Each row has a name. Each question is about the rows just above it.

Columns, left to right: geb penog lon Ruzaf pori
[-.12, .26, .39, -.86, .07] -> X
[.32, .15, .26, -.38, -.06] -> G
[.21, .08, .37, .19, -.40] -> W
[.10, -.07, -.57, -.06, -.25] -> E
[.04, -.08, .01, -.56, -.86] -> H
[.42, -.19, .06, -.14, -.34] -> S
[.26, -.10, -.25, -.54, -.33] -> N
[.86, .29, .61, -.19, -.24] -> M
[.60, .15, .63, .04, -.43] -> Q
[.40, -.33, .46, -.46, -.36] -> R
[-.05, -.09, .05, .03, -.40] -> P
[.59, .08, .07, -.68, .58] -> A
Which column holds [.63, .46] top down? | lon
Which value is in both G and E? | [-.06]
Shared by E and N: | [-.25]
Which column holds this, read top down? [-.40, -.25, -.86, -.34, -.33, -.24, -.43, -.36, -.40] | pori
Shared by H and X: | [-.86]

Columns, left to right: tuse ranu vig Tuvib molol gatot
[-.23, .22, -.05, -.13, .22, .25] -> Difu
[.18, -.64, -.11, .37, -.01, -.17] -> naf
[-.23, -.04, -.31, .31, .14, .23] -> fof
[-.02, .10, -.06, .17, -.20, .01] -> Rul
[-.12, .41, .12, -.05, -.16, .04] -> murit
[-.10, .49, .12, .07, -.13, .05] -> gome
[-.25, .46, -.12, -.01, -.17, .25] -> belur
[-.25, .46, -.12, -.01, -.17, .15] -> getuf
[-.13, .22, -.21, -.05, .09, .18] -> Gebu
[.45, -.63, -.04, .07, -.67, -.84] -> Sen
[.22, -.01, .14, -.20, -.16, -.13] is in which column, read top down? | molol
Which column holds this, read top down? [.18, -.84] | gatot

Columns, left to right: Gaman Taba kala Vin faza loz Kazu
[.24, .09, .08, .10, -.09, -.33, -.22] -> Dufoz
[.24, -.09, .08, .10, -.10, -.29, .20] -> tet
[.36, .20, .10, -.15, -.04, .17, -.21] -> Vus
[-.68, .54, .07, .06, -.05, .08, -.35] -> sev
[.19, .19, -.12, .34, .08, -.74, -.26] -> vamol
[-.10, .03, .05, -.35, -.23, .02, .09] -> pili
[-.16, -.80, -.13, .34, .23, .35, -.42] -> Fumi
[.09, -.28, .11, -.19, -.20, .03, .30] -> gurof
[-.02, .88, .16, -.15, .34, .37, -.11] -> Gen
[.19, .19, -.20, -.11, .08, -.74, -.26] -> Rolif
Which column holds this, read top down? [.06, .34, -.35, .34] | Vin
Which column holds [.30, -.11] top down? | Kazu
The one value in gurof and Rolif: | [-.20]
Which column holds this, read top down? [-.04, -.05] | faza
Which value is in both tet and sev? | [.08]

Columns, left to right: resi vikon Zaz leri Sefa mub
[.21, .39, .16, .56, .27, .80]  Kor
[.24, -.15, -.44, -.07, .61, -.22]  pup
[.10, .22, -.01, .39, .13, .34]  Zuze
Which column holds [-.44, -.01] top down? | Zaz
Which column holds [-.22, .34] top down? | mub
Which column holds this, read top down? [-.07, .39] | leri
Shared by Zuze and Kor: | [.39]
Which column holds this, read top down? [.16, -.44] | Zaz

Columns, left to right: vanis kugul piva fatav fer
[.32, -.13, .07, .27, -.28] -> Musis
[-.25, -.83, .37, -.58, -.33] -> Tezun
[.48, .36, -.26, .37, -.25] -> keb
[-.05, .14, -.37, .67, -.06] -> Goval
Whose row is [.32, -.13, .07, .27, -.28]? | Musis

Columns, left to right: duvi Vuv Mipe gofoz Zalos suda lezak vize riva
[-.02, .29, .01, -.05, -.11, -.04, -.03, .43, .02] -> simup
[-.39, .29, .01, -.05, -.11, -.04, -.32, .43, -.03] -> gugu
[-.39, .29, .01, -.05, -.07, .21, .39, -.39, .10] -> Gofas
Whose row is [-.39, .29, .01, -.05, -.11, -.04, -.32, .43, -.03]? | gugu
Which column holds [.43, -.39] top down? | vize
Which column holds [-.11, -.11] top down? | Zalos

